Below are the code and all the weights of a small trained network. Each question names an input and a target symbol and asks about switching units off, where a switched-off unit gives its printed mean instead of its output.

import numpy as np


def w(rows, s, z=0):
    codes = np.array(rows[::2]) - 128.0
    scale = np.full(codes.shape[1], s)
    scale[-1] = z or s
    return codes * scale


def f(y):
    return np.maximum(y, 0)


def softmax(a):
    e = np.exp(a - a.max(-1, keepdims=True))
    return e / e.sum(-1, keepdims=True)


def log_softmax(a):
    a = a - a.max(-1, keepdims=True)
    return a - np.log(np.exp(a).sum(-1, keepdims=True))


def net(x, mask):
    ids = ['αβγδεζηθλμξπστω'.index(c) for c in x.split()]
    T = len(ids)
    res = E[ids] + P[:T]
    u = 0
    for l in range(3):
        q, k, v = (res @ M[l].T for M in (Q, K, V))
        z = softmax(np.where(np.tri(T) > 0, q @ k.T / 2**0.5, -1e9)) @ v
        res = res + np.where(mask[u], z, O[l][:, -1]) @ O[l][:, :-1]
        u += 1
        y = f(res @ A[l][:, :-1].T + A[l][:, -1])
        res = res + np.where(mask[u : u + 4], y, B[l][:, -1]) @ B[l][:, :-1]
        u += 4
    return log_softmax(res[-1] @ U[:, :-1].T + U[:, -1])


Q, K, V, O, A, B = {}, {}, {}, {}, {}, {}
E = w([
[110,111,94,112],'α',
[136,254,63,147],'β',
[88,81,104,175],'γ',
[110,214,63,125],'δ',
[119,112,146,118],'ε',
[122,150,133,83],'ζ',
[174,183,131,23],'η',
[152,30,166,61],'θ',
[104,26,126,129],'λ',
[105,79,127,144],'μ',
[113,164,142,135],'ξ',
[92,82,181,219],'π',
[75,134,139,242],'σ',
[134,126,106,12],'τ',
[126,72,124,45],'ω',
],0.017)
P = w([
[134,67,30,178],'0',
[28,205,194,42],'1',
[160,93,116,136],'2',
[29,219,183,43],'3',
[158,88,104,149],'4',
[27,227,166,63],'5',
[155,84,98,152],'6',
[22,220,168,59],'7',
[159,80,92,153],'8',
[19,216,165,59],'9',
[157,78,87,156],'10',
[8,192,168,55],'11',
],0.012)
Q[0] = w([
[121,115,249,194],'L0H0',
[28,202,223,252],'L0H0',
],0.0039)
K[0] = w([
[224,141,254,51],'L0H0',
[163,236,188,168],'L0H0',
],0.0037)
V[0] = w([
[33,50,43,108],'L0H0',
[132,252,233,97],'L0H0',
],0.0028)
O[0] = w([
[100,59,75,123,251],'L0H0',
[106,126,253,61,123],'L0H0',
],0.0082,0.0018)
A[0] = w([
[250,141,127,145,5],'L0N0',
[125,199,148,66,79],'L0N1',
[171,55,150,156,86],'L0N2',
[111,104,184,54,148],'L0N3',
],0.011,0.0014)
B[0] = w([
[87,188,254,79,138],'L0N0',
[87,30,157,193,245],'L0N1',
[155,15,210,84,140],'L0N2',
[119,186,68,154,233],'L0N3',
],0.0085,0.011)
Q[1] = w([
[6,121,92,137],'L1H0',
[127,100,96,118],'L1H0',
],0.021)
K[1] = w([
[56,56,1,147],'L1H0',
[168,107,78,94],'L1H0',
],0.01)
V[1] = w([
[107,168,254,120],'L1H0',
[98,133,173,120],'L1H0',
],0.0061)
O[1] = w([
[146,113,255,59,2],'L1H0',
[209,208,142,132,94],'L1H0',
],0.0086,0.0092)
A[1] = w([
[187,170,98,176,194],'L1N0',
[71,221,158,56,191],'L1N1',
[72,254,153,189,2],'L1N2',
[134,143,98,108,79],'L1N3',
],0.011,0.0032)
B[1] = w([
[111,199,110,151,177],'L1N0',
[160,164,245,133,246],'L1N1',
[126,106,87,72,253],'L1N2',
[133,140,116,101,187],'L1N3',
],0.013,0.0055)
Q[2] = w([
[55,123,162,210],'L2H0',
[250,134,116,208],'L2H0',
],0.011)
K[2] = w([
[78,104,135,242],'L2H0',
[27,165,245,114],'L2H0',
],0.011)
V[2] = w([
[160,2,144,198],'L2H0',
[47,135,179,252],'L2H0',
],0.0085)
O[2] = w([
[209,86,151,125,39],'L2H0',
[114,112,181,248,2],'L2H0',
],0.016,0.0051)
A[2] = w([
[119,232,73,125,99],'L2N0',
[135,214,139,136,26],'L2N1',
[88,190,111,124,1],'L2N2',
[145,244,51,158,224],'L2N3',
],0.011,0.0099)
B[2] = w([
[107,77,219,101,233],'L2N0',
[160,10,28,105,143],'L2N1',
[185,51,154,92,174],'L2N2',
[46,134,156,136,254],'L2N3',
],0.012,0.023)
U = w([
[84,167,18,181,184],'α',
[161,60,201,111,6],'β',
[136,67,94,172,126],'γ',
[88,140,180,177,48],'δ',
[154,122,130,149,209],'ε',
[105,213,142,159,190],'ζ',
[178,216,251,98,185],'η',
[200,64,149,80,66],'θ',
[169,35,113,132,91],'λ',
[150,68,116,153,140],'μ',
[103,254,169,184,198],'ξ',
[180,72,208,149,82],'π',
[132,142,172,206,143],'σ',
[92,145,65,68,88],'τ',
[159,116,4,92,150],'ω',
],0.0097,0.015)

Each question gives the input, a string of symbols that net reads in full, and the target symbol t.
The units are the heads (2 rows each of Q, K, V and O) and the neurons (one row each of A and B). Each row of codes is followed by its name. A weight is (code - 128) times the scale printed after its matrix; where a second scale follows, it is the last column's (O, A, B and U).
mask holds one flag per unit, layer by layer, with each layer's heads first. A switched-off unit (its flag False) gives its mean, the last column of its rows in O or B, instead of its output. The means were averaged over made-up inputs and are rounded, as every weight is.
A unit's drop is (log p(t) with every unit on - log p(t) with that unit switched off) / (log p(t) with every unit on - log p(t) with every unit switched off).
The circuit of an input: a set's keep is (log p(t) with only the set's units on - log p(t) with every unit switched off) / (log p(t) with every unit on - log p(t) with every unit switched off). Starting from the 12 units with the biggest drops (on a tie, the unit counted first), units are removed one at a time, each time the one whose removal leaves the highest keep (on an exact tie, the one counted first), for as long as the keep stays at least 0.8.
units of the circuit, in order: the units of the circuit, biggest drop first
most important unit: the unit with the biggest drop
k most important neurons: the k neurons with the biggest drops, biggest first
k most important neurons of layer l: the k neurons of layer l with the biggest drops, biggest first
input τ μ τ η η σ ζ β, target τ: units of the circuit, in order : (L1N2)
input α δ δ λ, target α: 2 most important neurons : (L0N1; L2N0)
input β π τ η π, target π: units of the circuit, in order : (L2H0; L0N2)
input η η η θ η ζ τ α, target η: units of the circuit, in order : (L1H0; L1N1; L0N1)
input σ η τ π α σ τ τ σ η τ, target τ: units of the circuit, in order : (L0N1; L2H0)
input ζ τ δ, target δ: 2 most important neurons of layer 0 : (L0N1; L0N3)
input τ ζ η ζ δ τ ε η τ η τ π, target τ: units of the circuit, in order : (L0N1; L1N2; L2H0)
input π α θ τ τ β α τ τ η α η, target π: units of the circuit, in order : (L0N1; L2H0; L0H0)
input β ω δ η δ η τ λ η π ξ α, target β: 2 most important neurons : (L0N1; L2N2)
input η τ θ η η δ α ξ λ δ ω ω, target η: 3 most important neurons : (L1N1; L0N3; L0N2)
input γ τ τ δ τ τ, target γ: units of the circuit, in order : (L2H0; L1H0; L0H0; L2N0)
input δ τ ω η, target δ: units of the circuit, in order : (L2H0; L0N1; L1N0)
input τ δ δ ω τ η, target τ: units of the circuit, in order : (L0N1; L2H0)
input τ τ τ, target τ: 2 most important neurons of layer 1 : (L1N1; L1N3)
input η τ τ σ η τ τ τ τ τ θ α, target η: units of the circuit, in order : (L1H0; L0N1; L1N1)
input τ τ τ τ η η δ τ δ γ σ η, target τ: units of the circuit, in order : (L0N1; L0H0; L2H0)
input τ γ δ δ α, target α: 2 most important neurons : (L0N3; L0N1)
input η τ η τ δ δ α δ ξ, target ξ: units of the circuit, in order : (L0N1; L2H0; L2N2)
input γ τ τ ω τ τ σ η τ σ, target γ: 2 most important neurons of layer 1 : (L1N2; L1N1)
input η β τ δ, target η: units of the circuit, in order : (L1N1)
input ω ω σ τ η σ, target ω: most important unit : L1N2
input β τ η η, target β: 2 most important neurons : (L2N2; L2N1)
input λ δ ε η μ γ μ θ ω δ δ η, target λ: 2 most important neurons of layer 2 : (L2N0; L2N3)
input ξ δ γ δ α δ τ ω τ η τ ζ, target ξ: 2 most important neurons : (L0N1; L2N0)
input τ β τ τ η τ δ, target δ: 3 most important neurons of layer 0 : (L0N1; L0N3; L0N0)
input τ τ τ ω ω γ τ η ω, target ω: units of the circuit, in order : (L2N0; L2N3)
input τ ξ α τ τ σ, target τ: units of the circuit, in order : (L1N2)
input η τ σ μ α α δ η ω τ, target η: 3 most important neurons : (L1N1; L0N3; L2N3)
input β ε δ δ, target β: 2 most important neurons : (L2N2; L2N0)
input ω τ θ π α δ τ τ ω τ, target ω: 3 most important neurons : (L0N1; L2N0; L0N2)
